Below are the code and all the weights of a small trained network. Each question names an input and a class and asks about switching units off, where a switched-off unit gives its printed mean instead of its output.

import numpy as np


def w(rows, s, z=0):
    codes = np.array(rows[::2]) - 128.0
    scale = np.full(codes.shape[1], s)
    scale[-1] = z or s
    return codes * scale


def f(y):
    return y / 2 * (1 + np.tanh(0.7978845608 * (y + 0.044715 * y**3)))


def log_softmax(a):
    a = a - a.max(-1, keepdims=True)
    return a - np.log(np.exp(a).sum(-1, keepdims=True))


def net(x, mask):
    res = np.array(x, float).reshape(1, 6) / 4 @ E
    y = f(res @ A[0][:, :-1].T + A[0][:, -1])
    res = res + np.where(mask, y, B[0][:, -1]) @ B[0][:, :-1]
    return log_softmax(res[-1] @ U[:, :-1].T + U[:, -1])


A, B = {}, {}
E = w([
[65,197,159,205,132,205],'x0',
[87,236,121,2,198,63],'x1',
[231,152,131,140,198,193],'x2',
[147,134,218,217,182,7],'x3',
[210,203,132,126,7,113],'x4',
[121,106,255,56,113,175],'x5',
],0.0059)
A[0] = w([
[146,125,129,141,101,127,6],'neuron 1',
[174,183,132,136,79,132,53],'neuron 2',
[207,155,124,141,196,171,80],'neuron 3',
[139,139,186,162,131,73,51],'neuron 4',
[147,77,130,174,97,141,76],'neuron 5',
[98,217,116,67,175,81,57],'neuron 6',
[125,115,195,92,111,148,37],'neuron 7',
[135,142,167,172,148,77,12],'neuron 8',
[139,185,131,95,126,92,16],'neuron 9',
[43,50,112,133,199,128,47],'neuron 10',
[135,71,135,166,122,150,44],'neuron 11',
[86,68,116,127,201,142,48],'neuron 12',
[134,132,86,159,142,101,17],'neuron 13',
[174,76,105,88,130,89,63],'neuron 14',
[117,142,66,96,101,188,60],'neuron 15',
[128,173,129,132,15,81,83],'neuron 16',
[131,75,128,167,86,122,66],'neuron 17',
[45,229,147,200,131,194,19],'neuron 18',
[158,101,166,141,149,71,53],'neuron 19',
[103,148,125,96,171,119,2],'neuron 20',
[120,145,51,163,140,106,81],'neuron 21',
[139,144,40,167,148,107,90],'neuron 22',
[154,74,129,177,103,146,84],'neuron 23',
[135,93,130,162,112,141,73],'neuron 24',
[213,150,138,131,168,177,80],'neuron 25',
[141,105,253,67,108,157,53],'neuron 26',
[170,173,136,123,65,116,6],'neuron 27',
[186,40,89,54,122,66,5],'neuron 28',
[148,161,176,194,165,49,59],'neuron 29',
[115,125,63,92,104,178,29],'neuron 30',
[10,105,134,131,46,74,53],'neuron 31',
[120,114,92,74,95,180,115],'neuron 32',
[170,174,142,129,60,112,39],'neuron 33',
[140,168,44,167,120,91,27],'neuron 34',
[123,117,73,88,121,172,31],'neuron 35',
],0.013,0.0038)
B[0] = w([
[100,135,118,115,167,201,118],'neuron 1',
[167,153,140,128,184,144,168],'neuron 2',
[86,119,29,131,177,79,206],'neuron 3',
[130,61,155,123,134,138,189],'neuron 4',
[131,151,112,74,82,147,195],'neuron 5',
[151,163,91,44,35,142,254],'neuron 6',
[47,149,148,149,135,156,171],'neuron 7',
[102,54,134,131,152,190,175],'neuron 8',
[116,136,103,76,145,212,161],'neuron 9',
[185,174,175,108,222,120,246],'neuron 10',
[115,151,107,82,123,194,178],'neuron 11',
[164,165,168,112,207,146,208],'neuron 12',
[50,129,142,146,157,186,145],'neuron 13',
[135,144,109,198,117,169,175],'neuron 14',
[137,48,150,115,129,129,210],'neuron 15',
[172,152,144,114,203,102,212],'neuron 16',
[130,138,100,78,102,141,184],'neuron 17',
[165,142,107,254,74,208,244],'neuron 18',
[116,68,127,145,124,162,175],'neuron 19',
[109,138,109,86,162,234,156],'neuron 20',
[80,159,177,135,109,94,193],'neuron 21',
[86,167,182,139,94,66,208],'neuron 22',
[137,158,118,69,75,144,204],'neuron 23',
[120,140,116,94,116,167,161],'neuron 24',
[92,124,57,126,187,78,197],'neuron 25',
[47,173,194,154,90,81,247],'neuron 26',
[139,157,148,125,208,182,162],'neuron 27',
[147,149,89,251,97,199,215],'neuron 28',
[162,30,156,114,110,112,239],'neuron 29',
[118,52,148,119,140,151,198],'neuron 30',
[65,95,5,142,168,57,244],'neuron 31',
[148,59,158,113,105,96,222],'neuron 32',
[164,157,164,118,190,149,174],'neuron 33',
[36,164,173,137,136,143,192],'neuron 34',
[109,66,150,129,144,165,184],'neuron 35',
],0.036,0.0062)
U = w([
[103,22,183,117,147,151,126],'0',
[151,172,177,113,234,146,227],'1',
[100,160,106,48,92,181,108],'2',
[9,162,214,151,129,109,154],'3',
[134,137,111,228,120,182,151],'4',
[67,110,48,130,197,84,75],'5',
[203,144,153,126,67,2,214],'6',
[157,136,167,135,118,79,3],'7',
],0.008,0.0038)

Each question gives the input, the list of numbers given to net, and the class t.
The units are the neurons (one row each of A and B). Each row of codes is followed by its name. A weight is (code - 128) times the scale printed after its matrix; where a second scale follows, it is the last column's (A, B and U).
mask holds one flag per neuron, in row order. A switched-off neuron (its flag False) gives its mean, the last column of its row in B, instead of its output. The means were averaged over made-up inputs and are rounded, as every weight is.
A unit's drop is (log p(t) with every unit on - log p(t) with that unit switched off) / (log p(t) with every unit on - log p(t) with every unit switched off).
The circuit of an input: a set's keep is (log p(t) with only the set's units on - log p(t) with every unit switched off) / (log p(t) with every unit on - log p(t) with every unit switched off). Starting from the 12 units with the biggest drops (on a tie, the unit counted first), units are removed one at a time, each time the one whose removal leaves the highest keep (on an exact tie, the one counted first), for as long as the keep stays at least 0.8.
circuit, biggest first: the units of the circuit, biggest drop first
most important unit: the unit with the biggest drop
top k neurons: the k neurons with the biggest drops, biggest first
drop when u is switched off: that unit's drop, to one decimal
input [-6,5,5,-1,2,-4], class 4: circuit, biggest first => neuron 28
input [5,0,7,1,-2,-7], class 3: top 3 neurons => neuron 22; neuron 31; neuron 21
input [-2,6,-5,-6,2,-3], class 0: top 3 neurons => neuron 15; neuron 30; neuron 32
input [-4,-5,-7,-5,7,-3], class 1: top 3 neurons => neuron 16; neuron 33; neuron 27
input [6,-5,4,-6,1,-5], class 0: top 3 neurons => neuron 15; neuron 30; neuron 28
input [-4,7,7,-7,0,4], class 0: top 2 neurons => neuron 32; neuron 15
input [-2,2,5,1,2,4], class 5: top 2 neurons => neuron 25; neuron 3
input [8,-3,8,8,-7,-6], class 0: top 2 neurons => neuron 29; neuron 8
input [-1,6,2,5,3,5], class 2: top 2 neurons => neuron 6; neuron 9
input [1,-1,8,3,8,-1], class 1: top 3 neurons => neuron 33; neuron 2; neuron 31
input [3,6,-4,3,1,6], class 2: top 3 neurons => neuron 6; neuron 9; neuron 22
input [-2,3,-2,5,6,-6], class 1: top 2 neurons => neuron 16; neuron 26
input [-3,-5,8,1,-2,-8], class 3: top 2 neurons => neuron 22; neuron 34
input [3,-2,6,-2,5,3], class 5: circuit, biggest first => neuron 25
input [-8,-1,-3,-4,6,1], class 4: top 3 neurons => neuron 28; neuron 14; neuron 10
input [-5,6,2,-4,-5,-4], class 2: top 2 neurons => neuron 6; neuron 18
input [-4,-3,3,0,-6,1], class 1: drop when neuron 32 is switched off => 0.0
input [3,-8,1,3,7,-4], class 2: drop when neuron 24 is switched off => 0.3
input [-2,-2,3,8,2,-7], class 0: drop when neuron 8 is switched off => 0.1
input [-2,-4,-8,3,1,5], class 5: drop when neuron 31 is switched off => 1.6
input [6,-8,3,4,-5,8], class 2: most important unit => neuron 11
